Here is a tiny trained network, its code and every weight. The questions are about switching its units off for an input and a class, where a switched-off unit gives its printed mean instead of its output.

import numpy as np


def w(rows, s, z=0):
    codes = np.array(rows[::2]) - 128.0
    scale = np.full(codes.shape[1], s)
    scale[-1] = z or s
    return codes * scale


def f(y):
    return y / 2 * (1 + np.tanh(0.7978845608 * (y + 0.044715 * y**3)))


def log_softmax(a):
    a = a - a.max(-1, keepdims=True)
    return a - np.log(np.exp(a).sum(-1, keepdims=True))


def net(x, mask):
    res = np.array(x, float).reshape(1, 7) / 4 @ E
    y = f(res @ A[0][:, :-1].T + A[0][:, -1])
    res = res + np.where(mask, y, B[0][:, -1]) @ B[0][:, :-1]
    return log_softmax(res[-1] @ U[:, :-1].T + U[:, -1])


A, B = {}, {}
E = w([
[110,238,137],'x0',
[128,123,129],'x1',
[123,127,128],'x2',
[144,110,255],'x3',
[169,118,114],'x4',
[151,132,121],'x5',
[19,89,147],'x6',
],0.0069)
A[0] = w([
[116,217,151,159],'neuron 1',
[141,127,226,139],'neuron 2',
[134,126,251,151],'neuron 3',
[163,41,134,112],'neuron 4',
[137,124,183,165],'neuron 5',
[87,49,87,127],'neuron 6',
[61,59,142,58],'neuron 7',
[38,108,58,37],'neuron 8',
[115,145,67,5],'neuron 9',
[84,195,143,209],'neuron 10',
[88,147,79,70],'neuron 11',
[116,149,137,139],'neuron 12',
[208,218,124,176],'neuron 13',
[174,138,242,7],'neuron 14',
[155,190,67,45],'neuron 15',
[72,168,159,190],'neuron 16',
[115,136,67,34],'neuron 17',
[175,142,42,133],'neuron 18',
[105,240,136,173],'neuron 19',
],0.011,0.0028)
B[0] = w([
[71,45,97,192],'neuron 1',
[46,177,73,220],'neuron 2',
[79,186,35,252],'neuron 3',
[77,89,75,194],'neuron 4',
[101,128,79,177],'neuron 5',
[129,130,160,180],'neuron 6',
[187,103,213,175],'neuron 7',
[90,183,208,167],'neuron 8',
[46,163,118,134],'neuron 9',
[215,49,101,185],'neuron 10',
[128,156,90,139],'neuron 11',
[159,115,113,134],'neuron 12',
[107,61,165,253],'neuron 13',
[25,191,161,214],'neuron 14',
[60,132,189,176],'neuron 15',
[207,112,102,174],'neuron 16',
[43,207,141,136],'neuron 17',
[22,176,172,204],'neuron 18',
[126,2,161,215],'neuron 19',
],0.0067,0.0052)
U = w([
[81,38,51,251],'0',
[23,254,42,35],'1',
[101,146,160,147],'2',
[116,111,14,63],'3',
[138,161,27,92],'4',
],0.0061,0.0011)

Each question gives the input, the list of numbers given to net, and the class t.
The units are the neurons (one row each of A and B). Each row of codes is followed by its name. A weight is (code - 128) times the scale printed after its matrix; where a second scale follows, it is the last column's (A, B and U).
mask holds one flag per neuron, in row order. A switched-off neuron (its flag False) gives its mean, the last column of its row in B, instead of its output. The means were averaged over made-up inputs and are rounded, as every weight is.
A unit's drop is (log p(t) with every unit on - log p(t) with that unit switched off) / (log p(t) with every unit on - log p(t) with every unit switched off).
The circuit of an input: a set's keep is (log p(t) with only the set's units on - log p(t) with every unit switched off) / (log p(t) with every unit on - log p(t) with every unit switched off). Starting from the 12 units with the biggest drops (on a tie, the unit counted first), units are removed one at a time, each time the one whose removal leaves the highest keep (on an exact tie, the one counted first), for as long as the keep stays at least 0.8.
circuit, biggest first: the units of the circuit, biggest drop first
most important unit: the unit with the biggest drop
k most important neurons: the k neurons with the biggest drops, biggest first
drop when u is switched off: that unit's drop, to one decimal
input [8,-8,-1,8,1,2,-1], class 0: circuit, biggest first => neuron 19; neuron 1
input [8,2,3,-4,-7,5,3], class 0: circuit, biggest first => neuron 19; neuron 10
input [8,6,6,5,-1,-6,0], class 0: circuit, biggest first => neuron 19; neuron 1
input [-4,1,2,-7,1,-3,4], class 1: circuit, biggest first => neuron 8; neuron 19
input [-6,-4,7,-8,0,8,-7], class 1: most important unit => neuron 18
input [-4,-2,6,-5,3,-6,8], class 2: 2 most important neurons => neuron 8; neuron 7
input [8,4,-8,-6,1,-4,2], class 0: circuit, biggest first => neuron 19; neuron 10
input [6,5,-2,3,2,-1,0], class 0: circuit, biggest first => neuron 19; neuron 1; neuron 10
input [8,0,-8,0,-7,7,5], class 0: circuit, biggest first => neuron 19; neuron 10
input [8,-7,-2,-7,-8,6,0], class 0: circuit, biggest first => neuron 19; neuron 1
input [3,0,-1,8,-6,3,-7], class 1: 2 most important neurons => neuron 14; neuron 3
input [6,5,8,5,-2,0,-2], class 0: 3 most important neurons => neuron 19; neuron 1; neuron 10
input [8,-4,-7,0,-3,-4,-8], class 0: 3 most important neurons => neuron 19; neuron 1; neuron 13
input [-4,8,0,-8,6,8,3], class 1: most important neuron => neuron 18
input [8,8,-4,-1,5,-5,-7], class 0: drop when neuron 13 is switched off => 0.2
input [-1,6,3,6,3,5,0], class 1: drop when neuron 14 is switched off => 0.2
input [-6,7,1,-8,1,8,5], class 1: drop when neuron 10 is switched off => 0.1
